Each row is followed by its class.
[-654  182 -383  -45  155  -34  368 -416  352 -224  335   44  129 -106
  120 -505  242 -128 -867  186  326 -369 -227  524  310 -306  398   65
  313  306  -18  516  538]
Tego
[-319 -145 -152 -288  394  596 -114  303  283 -332 -106 -150 -339 -218
   61  171  169  245  -45  237   78   59   55 -382  219 -263  -87  391
 -378 -201  249  301  259]
gipat
[-704  193 -438   -8  110   64  418 -368  304 -154  376  141  127  -74
  165 -531  170  -85 -725  149  270 -265 -232  504  386 -222  542  -15
  377  396   29  494  545]
konik
[-326 -118 -126 -320  375  613 -164  335  246 -365 -111 -125 -373 -187
   81  206  157  239   12  253  126   66   71 -440  214 -240 -111  332
 -309 -210  239  272  229]
Sameg
[-309 -173 -229 -139  351  661  -76  458  199 -274 -157  -11 -395 -232
  101  377 -121  233  -50   74   56  155 -124 -355  217  -63   64  560
 -245 -187  338  282  309]
pom
[-291 -138 -112 -346  403  582  -54  313  168 -294  -55  -91 -316 -216
   40  239  144  281  -22  252   90   10  -12 -269  160 -221  -80  368
 -447 -199  278  280  208]
Tego
[-438   21 -596  -34  189  343 -194 -163  528 -329 -524 -217 -427 -178
  350  -84  -64  118 -260   21  297 -145 -292  167 -216  -12  510  -12
  298   39  -36 -138  142]
dotek
[-601  202 -339  -89  179  -18  272 -452  455 -349  361    3  107 -128
   79 -650  272 -111 -846  221  191 -372 -219  454  353 -223  480  -40
  257  376  -97  484  586]
konik
[-222  180 -156   48  148  418  -67   31  176  334 -200  198  -61   37
  -41  184 -120 -141  -69 -275  -26 -148 -152  143   34  117  380 -522
  -54  -45  158 -390  354]
Sameg
[-237  155 -154   -4  201  421  -95   -6  228  390 -216  182 -153   40
    2  190  -12 -141  -62 -254  -17 -180 -120  138   23  123  433 -508
 -138  -71  143 -368  303]
gipat
[-424  -40 -589  -12  210  336 -204 -156  529 -302 -518 -238 -496 -179
  355    0  -58  143 -259   52  257 -112 -252   55 -234    0  494   64
  191   51   -6 -168  192]
pom
[-449  -18 -619   31  229  353 -184 -228  538 -234 -528 -166 -480 -154
  299   -3  -99  -22 -327   36  248  -97 -230  -62 -215 -112  338   -6
  294   24   90 -158  266]
gipat
[-247  177  -62   20  138  392  -46  -61  195  423 -211  126  -45   26
    1  165   74  -62  -80 -226  -47 -230 -175  293  -34   78  349 -641
 -102  -36  138 -385  240]
vozur
[-614  217 -329  -81  174  -20  338 -510  418 -254  357   76  163  -59
  104 -642  260 -171 -899  184  258 -393 -161  485  362 -239  603  -78
  316  349  -91  458  602]
gipat
[-318 -223 -140  134  -30  124  -16   84  -22 -160   67 -156 -157  259
  177  388 -107  504  155  109   -7 -130  -30  357   -3 -255  364  196
 -533  157  -14  219  -21]
puno
[-562  187 -331  -27  189   27  344 -455  399 -287  366   66  142 -103
  105 -612  253 -142 -878  203  309 -337 -165  471  393 -202  441  -16
  380  322  -46  514  557]
vozur
[-196  208 -152  -23   91  319  -36  -72  157  427 -173  144   22   48
   31  192   77 -124  -42 -212  -33 -191  -98  114  -58   61  356 -626
  -82   -9  175 -371  276]
pom
[-522 -208 -395  252   -4  295 -126  245  221 -248  -21 -177 -356  115
  182  225 -288  428   51 -168   14  -90 -201  425   84 -135  636  296
 -501  187  -74  130   83]
mivi
[-614  132 -388   43  184   51  349 -437  373 -169  346   95   28 -106
   85 -493  182 -133 -792   81  174 -286 -277  493  366 -239  443   21
  333  353   43  520  525]
gipat
[-375  -16 -640  -53  231  317 -208 -204  565 -335 -486 -206 -480 -178
  304   40  -74  123 -280   65  313 -125 -273  112 -181    6  393   66
  168  -27  -56 -143  195]
zek
[-666  188 -291   20  192   32  316 -438  348 -183  366   88  115  -53
   62 -595  220 -150 -893  164  212 -382 -217  527  391 -205  612  -81
  314  391  -88  493  597]
dotek
[-381 -198 -222  -83  385  718  -57  458  197 -255 -189   24 -386 -261
  116  397 -186  209  -87   53  186  147 -106 -264  201  -93  142  556
 -147 -286  293  266  318]
vozur
[-623  206 -303  -98  177    0  278 -344  418 -309  364   54  118  -76
   87 -543  217 -124 -826  179  240 -397 -261  491  354 -252  563  -31
  308  343  -91  553  556]
mivi
[-674  174 -392    0  138   58  361 -445  348 -168  329  151   46 -131
  148 -536  188 -150 -762  193  223 -269 -194  400  364 -189  501  -33
  421  376   32  453  564]
konik
[-111   72 -164  135  291  390 -116   37   91  582 -156  250 -135   52
  -85  434    2 -207   26 -274   -1 -100  -67  102   48  211  305 -428
 -174 -147  173 -317  302]
Tego
[-432 -253 -207  226    9  174  -27   78  175 -206  107 -185 -226  161
  109  294 -225  411  -25  -22  -29 -127 -177  474  107 -232  368  345
 -609  131  -41  286  182]
konik
[-441   35 -671   10  209  350 -220 -205  529 -291 -553 -183 -434 -137
  319  -34  -65  -37 -309   73  284  -98 -239 -134 -190  -44  413  -61
  336   15   -7 -205  315]
Savo
[-400   82 -599  -81  141  287 -137 -318  486 -288 -501 -203 -322  -75
  313 -138    4  -22 -267  163  217  -94 -127 -141 -193 -132  349 -168
  231  100   19 -218  331]
Savo
[-328 -244 -227  -94  402  709  -98  393  186 -298 -190  -14 -420 -238
  112  327 -134  226  -82   98  113  176    3 -339  237 -101   53  586
 -260 -209  297  272  336]
gipat
[-319 -203 -193 -117  322  623  -11  443  168 -240 -147  -16 -350 -250
  128  398 -125  250  -96   72  137  116 -110 -226  172  -93   52  629
 -269 -246  321  341  247]
pom
[-578  166 -271  -72  190   -6  311 -430  433 -300  330   88  112  -94
  110 -540  167 -134 -874  283  285 -397 -189  520  322 -170  505   26
  286  308 -112  511  626]
konik
[-287 -185  -57 -298  446  627 -166  411  194 -318  -77 -115 -347 -177
   63  345  191  293   -4  225   83  -24   42 -277  202 -189   29  346
 -457 -208  216  347  235]
puno
[-373   32 -641   11  256  342 -220 -201  610 -318 -519 -208 -420 -173
  270  -20  -27  -25 -307  106  298 -101 -170 -113 -172  -75  344    3
  256  -22   14 -143  301]
vozur
[-513 -259 -420  276   91  389 -193  189  370 -290  -30 -249 -444  103
  185  234 -235  473    2  -88   39  -92 -171  389  143 -119  567  357
 -634  176  -94  208  119]
mivi
[-512 -214 -350  310   45  324  -80  233  251 -203   28 -195 -367  162
  147  226 -256  411   11 -145   30   -9 -200  380  178  -96  566  375
 -532  179  -58  159  132]
puno
[-402 -229 -237  196  -47  173   24   69   55 -168   79 -128 -194  220
  156  258 -226  444   71   -1   53  -73 -141  420   98 -201  477  298
 -520  149  -54  192  107]
deg
[-425 -247 -345  213   -7  181  -47   61  120 -247   70 -201 -250  199
  212  264 -102  499   70    9   47  -66  -22  373  168 -216  423  396
 -584  134  -48  258   41]
gipat
[-426 -271 -345  290   10  278 -106  159  178 -220  -51 -232 -338  177
  190  313 -257  467   86  -70   42  -72 -147  362   40 -206  489  331
 -571  158  -81  175   74]
vozur
[-379 -141 -216 -259  350  664  -70  441  245 -364 -107  -59 -341 -251
  102  206   50  268  -39  143  154  100  -70 -246  272 -136   51  504
 -340 -207  241  320  263]
deg
[-221  178 -229   16  193  432 -106  -17  219  385 -241  187 -141   -3
   19  233   -2 -177  -60 -264   18 -199 -133  142    7  145  367 -577
  -60 -111  155 -388  347]
Savo
[-424 -295 -374  299    9  268  -91  151  118 -232  -34 -224 -352  189
  195  237 -223  471   98  -71   -5  -61 -106  388   77 -136  523  318
 -558  187  -63  128   81]
Savo
[-356 -144 -184 -287  394  650 -107  307  351 -344  -90 -161 -338 -225
   65  136  232  272  -75  241  109   52  -27 -270  275 -190   -1  406
 -464 -175  192  336  304]
deg
[-623  191 -376  -60  127   23  341 -424  384 -253  342   87  125  -74
  126 -589  197 -117 -823  192  294 -324 -184  443  390 -222  490   -8
  318  358  -30  470  568]
deg
[-384 -242 -380  272    7  256  -71  140  206 -220   -6 -243 -302  183
  129  261 -238  454   82  -73   19  -84 -144  414   13 -195  455  279
 -648  151  -56  111   64]
vozur
[-364  -25 -662    6  221  367 -143 -272  598 -303 -529 -200 -408 -173
  280  -10 -176    2 -338  123  322 -124 -237 -123 -175 -169  208   -4
  332   12  125  -78  310]
zek
[-285 -183 -116 -228  364  527  -99  373  286 -306  -47 -205 -304 -166
   67  168  175  285  -26  235   61   58   26 -324  219 -196   55  467
 -415 -130  181  368  245]
pom
[-637  198 -430  -27  141   32  364 -403  399 -192  350   91   99  -83
  113 -494  219  -81 -741  157  266 -314 -251  500  404 -244  467  -23
  382  319   26  496  490]
zek
[-434 -244 -368  262   77  371 -128  176  259 -211  -50 -206 -382  119
  168  221 -225  451   54 -111   36  -96 -126  397   78  -97  598  254
 -581  143  -57   79   87]
vozur
[-440    8 -573  -53  276  354 -198 -178  496 -274 -475 -190 -461 -200
  306   28    4  126 -271   46  290 -121 -287  135 -184   13  384   46
  158  -24   17 -165  142]
Tego
[ -54   88 -145  136  276  469 -142  109  127  618 -169  288 -143  116
  -80  482  -18 -260   34 -327  -15  -81  -52  151   36  270  278 -480
 -190 -166  197 -290  325]
dotek
[-394 -290 -368  264   51  293 -128  194  156 -187  -37 -208 -388  166
  129  316 -206  489  120  -69  -15  -93 -148  398   78 -135  475  302
 -649  169  -70  128   51]
zek
[-232  178 -143   -1  140  410  -87  -76  225  348 -217  140  -93   24
  -13  151   56 -104  -91 -205  -37 -195 -122  157    7  106  316 -589
 -110  -49  139 -408  295]
Sameg
[-216  121 -180   99  131  375  -92   44  203  387 -224  159  -93   34
   22  183  -77 -151  -31 -289   -3 -145 -126  209  -11  164  431 -466
  -81  -32  106 -361  315]
konik
[-446 -250 -413  301    6  235  -68  169  186 -238   30 -231 -318  184
  139  214 -260  426   90  -96   -6  -21 -129  440  106 -170  427  372
 -657  211  -37  166  138]
konik
[-324 -213 -244  197   -7  144   23   85   52  -87   81 -202 -159  218
   95  301 -193  494  119  -11    2  -88  -87  435   59 -292  370  255
 -594  131   -3  186   47]
zek
[-464 -221 -290  211  -43  181  -14   65  189 -177   98 -212 -221  176
  173  333 -195  409   -6  -57   53  -73 -142  412   97 -320  386  361
 -530   91    1  313  121]
mivi
[ -98   90 -151  107  254  360 -172  111  134  522 -142  255  -85   45
  -77  456  -38 -230   22 -327  -14 -136  -58  150   30  250  377 -443
 -222 -178   94 -297  337]
konik
[ -36  109 -155  101  294  423  -83   93  171  580 -111  248  -82   33
 -117  387  -17 -211   -8 -298   -6 -124  -10  148   31  270  333 -480
 -259 -178  208 -371  369]
pom
[ -91  143 -157   91  251  448  -98  101  138  606 -183  271 -132   24
  -95  447  -23 -222   14 -326   -1 -132 -113   85   60  237  193 -539
 -164 -166  220 -357  296]
puno
[-648  188 -444   14  130   76  368 -459  368 -221  323  145   31  -70
  143 -489  189 -115 -738  183  282 -304 -227  465  371 -216  506  -29
  421  334   29  464  525]
Sameg
[-358 -165 -127 -256  448  635 -136  362  300 -336  -81 -117 -337 -223
   58  230  131  266  -21  258  106    1   72 -280  258 -207   80  416
 -458 -192  212  321  316]
Tego
[-444  -53 -615  -14  239  330 -226 -130  494 -282 -527 -218 -517 -128
  341  109  -66  183 -218   61  285 -131 -295  155 -194   38  463  132
   78    7  -50 -165  151]
Tego
[-413  -36 -683   22  235  352 -196 -157  553 -257 -580 -172 -487 -177
  305   77 -211   21 -238  105  291  -75 -244  -96 -234  -41  316   60
  262   -3   71 -167  289]
konik
[-691  211 -393  -50  153  117  401 -391  353 -115  345  116   39  -33
  116 -613  250 -142 -733  110  220 -254 -218  452  364 -242  558  -94
  318  377   59  379  528]
gipat
[ -33   69 -144  124  265  410 -157   51  178  540 -190  235 -152   66
  -66  447  -69 -225   36 -273  -33 -127  -44   18    9  245  355 -485
 -171 -131  173 -341  378]
pom
[-592  230 -337  -75  206   -4  340 -480  429 -281  410    6  159 -124
   36 -684  315 -115 -893  239  216 -334 -168  413  402 -251  478   13
  211  362  -63  466  594]
Tego
[-108   95 -160  112  263  461  -71   82  232  515 -155  225 -102   11
  -78  323 -115 -198  -49 -309   10 -162  -86  123   42  217  402 -474
 -169 -140  218 -346  391]
pom
[-163  183 -231   26  166  378  -84  -22  132  441 -232  193  -72  -15
    1  229   15 -136  -10 -279    4 -138  -42  138   -3  117  361 -554
  -76  -71  170 -405  253]
zek
[-634  223 -375  -63  136  -15  320 -417  426 -267  397   38  138  -67
  116 -581  275 -116 -871  165  248 -304 -188  513  391 -224  492   20
  286  351  -54  520  543]
mivi
[-370  -98 -180 -323  456  736  -95  380  325 -331 -104 -114 -334 -266
   90  146  149  242 -112  194  218   56   22 -330  234 -174  101  364
 -335 -272  216  253  311]
vozur
[-513 -278 -401  295   -2  309  -50  235  188 -162   -7 -156 -394  189
  164  285 -282  408   41 -139   68  -38 -266  417  119 -117  566  424
 -568  148  -69  175  125]
deg
[-304  256 -204  -30  157  398 -105   48  235  324 -164  180  -33    3
   33  201   89 -170 -103 -266   45 -181  -88  119   98  102  424 -558
  -44  -60  114 -335  372]
puno
[-427  -28 -588  -10  216  328 -145 -223  532 -294 -505 -198 -502 -158
  345  -13 -108  107 -322   92  281 -106 -253   75 -261   17  514   77
  216   27   35 -200  221]
pom
[-404 -137 -226 -191  402  709  -80  473  168 -299 -210   45 -376 -265
  113  338 -161  192  -65  124  173  129  -61 -354  205  -89  124  531
 -199 -240  317  201  325]
Tego
[-275  200 -260    8  201  461  -44   -6  219  444 -188  192 -112   11
   19  176   -8 -151  -68 -334   13  -93 -116  143   76  103  334 -511
  -88  -67  250 -361  299]
gipat
[-453 -180 -256 -122  402  768  -76  421  201 -265 -179  -20 -474 -285
  130  273  -43  220 -130   52  129  178 -125 -311  296  -42  111  552
 -211 -248  280  250  330]
Savo
